Here is a tiny trained network, its code and every weight. The questions are about switching its units off for an input and a class, where a switched-off unit gives its printed mean instead of its output.

import numpy as np


def w(rows, s, z=0):
    codes = np.array(rows[::2]) - 128.0
    scale = np.full(codes.shape[1], s)
    scale[-1] = z or s
    return codes * scale


def f(y):
    return np.maximum(y, 0)


def log_softmax(a):
    a = a - a.max(-1, keepdims=True)
    return a - np.log(np.exp(a).sum(-1, keepdims=True))


def net(x, mask):
    res = np.array(x, float).reshape(1, 5) / 4 @ E
    y = f(res @ A[0][:, :-1].T + A[0][:, -1])
    res = res + np.where(mask, y, B[0][:, -1]) @ B[0][:, :-1]
    return log_softmax(res[-1] @ U[:, :-1].T + U[:, -1])


A, B = {}, {}
E = w([
[36,160,116,193,254,166,57,162,191,86],'x0',
[147,170,208,136,77,206,14,193,70,199],'x1',
[125,124,130,130,126,114,125,135,116,115],'x2',
[187,65,175,22,175,171,137,203,207,88],'x3',
[57,120,194,159,17,194,162,99,179,46],'x4',
],0.0064)
A[0] = w([
[97,199,67,191,112,127,113,55,82,152,28],'N0',
[35,168,94,182,218,162,40,182,192,91,127],'N1',
[82,155,149,157,83,178,143,98,143,76,18],'N2',
[190,159,45,134,241,77,85,173,87,187,69],'N3',
[37,191,116,185,240,147,81,164,198,98,184],'N4',
[211,138,119,98,156,81,151,125,75,173,173],'N5',
[76,199,74,185,98,97,122,97,65,128,53],'N6',
[156,200,250,139,86,221,3,231,50,201,143],'N7',
[177,40,154,56,173,150,137,212,204,88,4],'N8',
[60,126,209,149,53,176,148,111,197,37,62],'N9',
[70,201,71,188,119,81,117,48,32,156,58],'N10',
[179,152,50,88,223,77,101,168,86,191,14],'N11',
[206,91,171,20,174,183,124,203,210,76,116],'N12',
[107,60,33,115,184,52,224,56,183,45,155],'N13',
],0.0052,0.0014)
B[0] = w([
[112,163,184,132,160,56,68,59,200,195,183],'N0',
[187,179,77,47,1,72,176,119,57,129,226],'N1',
[149,165,194,183,182,188,162,41,122,82,161],'N2',
[164,189,174,174,161,228,208,50,99,42,197],'N3',
[195,183,40,86,24,80,143,132,50,147,228],'N4',
[163,190,122,127,107,172,164,87,48,85,180],'N5',
[107,167,156,157,161,99,65,64,199,160,183],'N6',
[52,50,21,218,178,163,144,180,82,205,254],'N7',
[127,173,178,187,154,53,53,39,159,237,191],'N8',
[159,172,157,196,165,212,183,25,62,82,190],'N9',
[119,159,165,133,156,94,52,44,195,155,203],'N10',
[163,187,207,189,160,218,174,35,91,58,186],'N11',
[97,181,172,194,117,27,62,5,167,219,212],'N12',
[63,30,40,215,172,159,139,173,85,208,213],'N13',
],0.0051,0.008)
U = w([
[112,156,201,136,162,52,65,89,198,169,86],'0',
[145,167,190,143,167,221,184,98,101,46,87],'1',
[73,47,53,159,174,152,142,162,104,168,110],'2',
[177,156,94,71,6,75,162,127,83,125,140],'3',
[127,127,126,120,131,124,121,123,136,117,208],'4',
[113,119,146,78,145,117,121,186,146,83,142],'5',
[120,72,166,2,165,128,67,254,226,6,8],'6',
[110,82,166,6,165,129,72,234,233,11,1],'7',
],0.0096,0.0087)

Each question gives the input, the list of numbers given to net, and the class t.
The units are the neurons (one row each of A and B). Each row of codes is followed by its name. A weight is (code - 128) times the scale printed after its matrix; where a second scale follows, it is the last column's (A, B and U).
mask holds one flag per neuron, in row order. A switched-off neuron (its flag False) gives its mean, the last column of its row in B, instead of its output. The means were averaged over made-up inputs and are rounded, as every weight is.
A unit's drop is (log p(t) with every unit on - log p(t) with that unit switched off) / (log p(t) with every unit on - log p(t) with every unit switched off).
The circuit of an input: a set's keep is (log p(t) with only the set's units on - log p(t) with every unit switched off) / (log p(t) with every unit on - log p(t) with every unit switched off). Starting from the 12 units with the biggest drops (on a tie, the unit counted first), units are removed one at a time, each time the one whose removal leaves the highest keep (on an exact tie, the one counted first), for as long as the keep stays at least 0.8.
circuit, biggest first: the units of the circuit, biggest drop first
most important unit: the unit with the biggest drop
k most important neurons: the k neurons with the biggest drops, biggest first
drop of u: that unit's drop, to one decimal
input [8,5,-4,1,4], class 3: most important unit -> N1
input [1,-7,4,0,-8], class 1: 3 most important neurons -> (N3 N11 N7)
input [8,-7,-5,2,3], class 3: circuit, biggest first -> (N1 N4)
input [-6,7,4,-2,-4], class 2: 2 most important neurons -> (N7 N1)
input [-4,-3,2,6,1], class 0: circuit, biggest first -> (N12 N8)
input [7,-5,-1,-2,6], class 3: circuit, biggest first -> (N4 N1)
input [6,3,6,-1,-2], class 3: circuit, biggest first -> (N1 N4)
input [-2,-8,2,-7,6], class 2: 2 most important neurons -> (N13 N12)
input [-5,-6,6,0,7], class 1: 2 most important neurons -> (N9 N7)
input [1,-3,1,2,-5], class 1: circuit, biggest first -> (N3 N11)
input [-6,-6,-4,-3,1], class 2: 2 most important neurons -> (N13 N1)
input [-5,2,-4,-6,-7], class 1: 3 most important neurons -> (N3 N11 N5)
input [-6,4,8,-3,-5], class 4: 2 most important neurons -> (N1 N4)
input [-7,6,-1,-8,-8], class 0: 2 most important neurons -> (N10 N0)
input [-1,2,6,7,4], class 0: most important unit -> N12
input [-5,6,-7,-5,3], class 4: 3 most important neurons -> (N13 N12 N8)
input [-2,5,-6,6,-8], class 1: 3 most important neurons -> (N3 N11 N5)
input [-3,-2,-1,5,-4], class 0: 2 most important neurons -> (N12 N8)
input [-5,6,-5,-2,0], class 2: 3 most important neurons -> (N7 N1 N4)
input [-8,-6,8,-2,8], class 1: most important unit -> N9
input [0,-3,-7,8,-8], class 0: drop of N8 -> 1.6
input [-4,-8,5,5,6], class 2: drop of N13 -> 1.2
input [6,-1,0,1,4], class 3: drop of N1 -> 0.3
